Here is a tiny trained network, its code and every weight. The questions are about switching its units off for an input and a target symbol, where a switched-off unit gives its printed mean instead of its output.

import numpy as np


def w(rows, s, z=0):
    codes = np.array(rows[::2]) - 128.0
    scale = np.full(codes.shape[1], s)
    scale[-1] = z or s
    return codes * scale


def f(y):
    return np.maximum(y, 0)


def softmax(a):
    e = np.exp(a - a.max(-1, keepdims=True))
    return e / e.sum(-1, keepdims=True)


def log_softmax(a):
    a = a - a.max(-1, keepdims=True)
    return a - np.log(np.exp(a).sum(-1, keepdims=True))


def net(x, mask):
    ids = ['βγδεζηθλμξπστφψω'.index(c) for c in x.split()]
    T = len(ids)
    res = E[ids] + P[:T]
    r = res
    for j in range(2):
        rows = slice(3 * j, 3 * j + 3)
        q, k, v = (r @ M[0][rows].T for M in (Q, K, V))
        z = softmax(np.where(np.tri(T) > 0, q @ k.T / 3**0.5, -1e9)) @ v
        o = O[0][rows]
        res = res + np.where(mask[j], z, o[:, -1]) @ o[:, :-1]
    y = f(res @ A[0][:, :-1].T + A[0][:, -1])
    res = res + np.where(mask[2:6], y, B[0][:, -1]) @ B[0][:, :-1]
    return log_softmax(res[-1] @ U[:, :-1].T + U[:, -1])


Q, K, V, O, A, B = {}, {}, {}, {}, {}, {}
E = w([
[54,108,93],'β',
[60,111,100],'γ',
[49,114,88],'δ',
[35,108,76],'ε',
[219,199,67],'ζ',
[73,118,112],'η',
[32,111,91],'θ',
[52,110,115],'λ',
[28,117,109],'μ',
[101,107,152],'ξ',
[139,92,146],'π',
[116,90,178],'σ',
[112,247,144],'τ',
[214,210,229],'φ',
[132,151,251],'ψ',
[39,204,215],'ω',
],0.013)
P = w([
[50,75,41],'0',
[83,88,105],'1',
[105,119,130],'2',
[134,126,157],'3',
[154,120,163],'4',
[185,117,171],'5',
[183,110,164],'6',
[197,101,157],'7',
[215,102,136],'8',
[254,96,152],'9',
[218,88,120],'10',
[181,77,101],'11',
],0.0047)
Q[0] = w([
[81,156,103],'head 0',
[123,151,160],'head 0',
[158,68,89],'head 0',
[134,255,166],'head 1',
[122,209,113],'head 1',
[50,133,223],'head 1',
],0.019)
K[0] = w([
[132,140,170],'head 0',
[200,154,78],'head 0',
[58,85,155],'head 0',
[6,122,192],'head 1',
[73,101,161],'head 1',
[126,128,210],'head 1',
],0.02)
V[0] = w([
[147,139,5],'head 0',
[188,64,103],'head 0',
[115,228,169],'head 0',
[46,239,96],'head 1',
[82,15,200],'head 1',
[93,143,209],'head 1',
],0.015)
O[0] = w([
[54,172,34,106],'head 0',
[183,154,74,10],'head 0',
[100,147,249,178],'head 0',
[21,132,224,253],'head 1',
[132,52,43,124],'head 1',
[176,57,203,193],'head 1',
],0.014,0.0054)
A[0] = w([
[180,177,173,62],'neuron 0',
[106,193,63,68],'neuron 1',
[130,138,176,197],'neuron 2',
[101,4,133,2],'neuron 3',
],0.012,0.0066)
B[0] = w([
[120,124,97,172],'neuron 0',
[132,56,149,154],'neuron 1',
[151,97,87,252],'neuron 2',
[137,251,114,221],'neuron 3',
],0.019,0.016)
U = w([
[114,181,56,94],'β',
[35,122,104,32],'γ',
[35,127,100,43],'δ',
[57,140,139,19],'ε',
[154,198,162,132],'ζ',
[20,122,104,79],'η',
[9,148,112,118],'θ',
[119,116,26,213],'λ',
[2,201,123,147],'μ',
[71,205,242,101],'ξ',
[20,172,105,104],'π',
[72,178,91,132],'σ',
[161,43,176,240],'τ',
[10,97,231,254],'φ',
[4,113,75,112],'ψ',
[29,127,115,161],'ω',
],0.0059)

Each question gives the input, a string of symbols that net reads in full, and the target symbol t.
The units are the heads (3 rows each of Q, K, V and O) and the neurons (one row each of A and B). Each row of codes is followed by its name. A weight is (code - 128) times the scale printed after its matrix; where a second scale follows, it is the last column's (O, A, B and U).
mask holds one flag per unit, heads first, then neurons. A switched-off unit (its flag False) gives its mean, the last column of its rows in O or B, instead of its output. The means were averaged over made-up inputs and are rounded, as every weight is.
A unit's drop is (log p(t) with every unit on - log p(t) with that unit switched off) / (log p(t) with every unit on - log p(t) with every unit switched off).
The circuit of an input: a set's keep is (log p(t) with only the set's units on - log p(t) with every unit switched off) / (log p(t) with every unit on - log p(t) with every unit switched off). Starting from all 6 units, units are removed one at a time, each time the one whose removal leaves the highest keep (on an exact tie, the one counted first), for as long as the keep stays at least 0.8.
circuit, biggest first: the units of the circuit, biggest drop first
unit that matters most: the unit with the biggest drop
k most important neurons: the k neurons with the biggest drops, biggest first
heads that matter: for each layer, one digit per head in row order, 1 if its drop is at least 0.15 and else 0, layers parted by /
input ω ε γ σ φ π λ, target τ: circuit, biggest first -> (head 1; head 0)
input γ ψ ε β, target ζ: circuit, biggest first -> (neuron 3; head 1; head 0)
input φ μ σ φ, target τ: circuit, biggest first -> (neuron 2; head 0)
input δ ε γ μ, target μ: 3 most important neurons -> (neuron 2; neuron 3; neuron 1)
input γ ε δ ε π β τ, target φ: circuit, biggest first -> (neuron 3; head 0)
input λ δ ε τ θ μ, target φ: 2 most important neurons -> (neuron 3; neuron 0)
input β β ψ δ, target ζ: unit that matters most -> neuron 3
input ε μ ε λ, target μ: 3 most important neurons -> (neuron 2; neuron 3; neuron 1)
input φ σ β φ δ π, target τ: heads that matter -> 01
input ψ δ γ φ φ ψ τ φ ε, target τ: heads that matter -> 11
input ε ψ σ, target ζ: 3 most important neurons -> (neuron 3; neuron 2; neuron 0)
input τ ε φ γ τ ω μ σ θ τ δ, target φ: heads that matter -> 01
input φ ψ ψ μ, target ζ: 2 most important neurons -> (neuron 3; neuron 2)
input μ δ ε τ σ φ λ β φ ε, target τ: heads that matter -> 01
input ε η ε λ φ λ, target τ: heads that matter -> 01
input φ π ψ η, target ζ: 2 most important neurons -> (neuron 3; neuron 1)
input θ φ μ, target τ: heads that matter -> 11
input ε ξ φ ξ, target τ: circuit, biggest first -> (head 1; neuron 3)
input ω β τ θ, target φ: circuit, biggest first -> (head 1)
input φ φ θ, target τ: circuit, biggest first -> (head 1; head 0; neuron 2)
input β φ λ ω, target ξ: circuit, biggest first -> (head 1; neuron 3)
input σ π β δ τ δ ε ξ π π β ε, target λ: circuit, biggest first -> (head 1)
input ε θ β ξ π ψ φ θ τ, target τ: circuit, biggest first -> (head 0; neuron 2)
